Below are the code and all the weights of a small trained network. Each question names an input and a class and asks about switching units off, where a switched-off unit gives its printed mean instead of its output.

import numpy as np


def w(rows, s, z=0):
    codes = np.array(rows[::2]) - 128.0
    scale = np.full(codes.shape[1], s)
    scale[-1] = z or s
    return codes * scale


def f(y):
    return np.maximum(y, 0)


def log_softmax(a):
    a = a - a.max(-1, keepdims=True)
    return a - np.log(np.exp(a).sum(-1, keepdims=True))


def net(x, mask):
    res = np.array(x, float).reshape(1, 5) / 4 @ E
    y = f(res @ A[0][:, :-1].T + A[0][:, -1])
    res = res + np.where(mask, y, B[0][:, -1]) @ B[0][:, :-1]
    return log_softmax(res[-1] @ U[:, :-1].T + U[:, -1])


A, B = {}, {}
E = w([
[83,152,152,185,251,195,71,99,145,41],'x0',
[196,127,154,55,101,183,128,207,228,110],'x1',
[140,79,221,39,147,92,190,187,111,108],'x2',
[58,145,190,81,202,219,242,111,156,172],'x3',
[153,52,2,104,201,125,163,130,159,105],'x4',
],0.0064)
A[0] = w([
[117,156,204,47,83,118,121,134,192,142,160],'neuron 1',
[171,133,145,109,167,194,107,152,132,25,131],'neuron 2',
[156,180,30,161,47,111,145,139,97,172,252],'neuron 3',
[32,175,192,153,155,152,138,52,70,176,175],'neuron 4',
[180,34,84,43,132,63,172,178,97,85,225],'neuron 5',
[135,161,78,203,82,130,45,52,112,106,175],'neuron 6',
[187,90,166,43,1,116,157,127,140,152,247],'neuron 7',
[109,114,207,77,134,233,202,126,122,149,144],'neuron 8',
[87,87,109,130,205,190,111,140,196,56,175],'neuron 9',
[120,93,142,118,82,131,189,159,140,238,231],'neuron 10',
[81,210,193,98,169,166,187,134,197,158,143],'neuron 11',
[161,116,191,110,105,89,141,171,155,146,144],'neuron 12',
[131,153,87,201,136,119,9,71,103,119,132],'neuron 13',
],0.0067,0.0034)
B[0] = w([
[219,149,35,135,95,46,53,114,181,102,203],'neuron 1',
[19,104,138,156,106,167,107,84,161,131,177],'neuron 2',
[119,144,76,122,152,130,110,97,217,170,233],'neuron 3',
[52,161,125,81,139,151,172,204,119,154,230],'neuron 4',
[184,138,142,53,128,68,128,136,105,175,235],'neuron 5',
[106,82,170,237,49,186,40,85,196,116,229],'neuron 6',
[114,152,90,59,79,44,79,128,178,151,254],'neuron 7',
[165,138,188,146,135,126,196,187,150,11,217],'neuron 8',
[126,175,94,154,149,192,185,25,170,135,206],'neuron 9',
[106,174,103,20,138,71,149,124,113,187,221],'neuron 10',
[154,210,176,165,126,118,173,202,150,11,211],'neuron 11',
[157,205,94,139,94,57,114,122,157,112,186],'neuron 12',
[145,78,142,210,64,254,36,144,157,75,223],'neuron 13',
],0.0065,0.0079)
U = w([
[69,152,121,144,178,157,199,135,111,130,150],'0',
[182,165,127,90,111,64,149,224,130,113,88],'1',
[163,61,174,93,187,107,155,128,57,165,68],'2',
[101,100,185,192,119,164,89,157,66,130,109],'3',
[109,134,92,100,137,95,102,59,167,202,255],'4',
[145,138,136,254,116,154,91,120,190,56,70],'5',
],0.0089,0.0031)

Each question gives the input, the list of numbers given to net, and the class t.
The units are the neurons (one row each of A and B). Each row of codes is followed by its name. A weight is (code - 128) times the scale printed after its matrix; where a second scale follows, it is the last column's (A, B and U).
mask holds one flag per neuron, in row order. A switched-off neuron (its flag False) gives its mean, the last column of its row in B, instead of its output. The means were averaged over made-up inputs and are rounded, as every weight is.
A unit's drop is (log p(t) with every unit on - log p(t) with that unit switched off) / (log p(t) with every unit on - log p(t) with every unit switched off).
The circuit of an input: a set's keep is (log p(t) with only the set's units on - log p(t) with every unit switched off) / (log p(t) with every unit on - log p(t) with every unit switched off). Starting from the 12 units with the biggest drops (on a tie, the unit counted first), units are removed one at a time, each time the one whose removal leaves the highest keep (on an exact tie, the one counted first), for as long as the keep stays at least 0.8.
units of the circuit, in order: the units of the circuit, biggest drop first
unit that matters most: the unit with the biggest drop
k most important neurons: the k neurons with the biggest drops, biggest first
drop when u is switched off: that unit's drop, to one decimal
input [-1,-7,-1,-4,4], class 5: 3 most important neurons : neuron 13; neuron 6; neuron 10
input [-7,8,-5,-1,-8], class 4: units of the circuit, in order : neuron 3; neuron 7
input [-1,-1,-4,5,7], class 0: unit that matters most : neuron 7
input [-4,-5,-6,-1,-1], class 5: 2 most important neurons : neuron 6; neuron 13
input [1,4,1,-1,2], class 4: units of the circuit, in order : neuron 11; neuron 8
input [1,8,-3,4,6], class 0: units of the circuit, in order : neuron 6; neuron 9; neuron 7; neuron 3
input [7,-2,0,5,0], class 0: units of the circuit, in order : neuron 4; neuron 6
input [-6,8,-8,-6,-6], class 4: units of the circuit, in order : neuron 7; neuron 3
input [-1,-7,5,-6,-5], class 3: 2 most important neurons : neuron 1; neuron 9
input [6,7,-2,0,7], class 0: 3 most important neurons : neuron 6; neuron 13; neuron 1
input [-7,2,-4,-7,-6], class 4: units of the circuit, in order : neuron 3; neuron 11
input [7,7,4,2,6], class 0: units of the circuit, in order : neuron 6; neuron 9
input [1,5,-6,8,-6], class 1: 3 most important neurons : neuron 6; neuron 13; neuron 11
input [-6,1,-7,6,-8], class 1: unit that matters most : neuron 11
input [-1,-3,0,3,-3], class 0: 2 most important neurons : neuron 5; neuron 7
input [-6,5,-3,-2,-2], class 4: drop when neuron 11 is switched off : 0.3
input [-3,3,0,-3,-5], class 4: drop when neuron 6 is switched off : -0.1
input [-3,8,-8,8,-1], class 1: drop when neuron 10 is switched off : 0.1
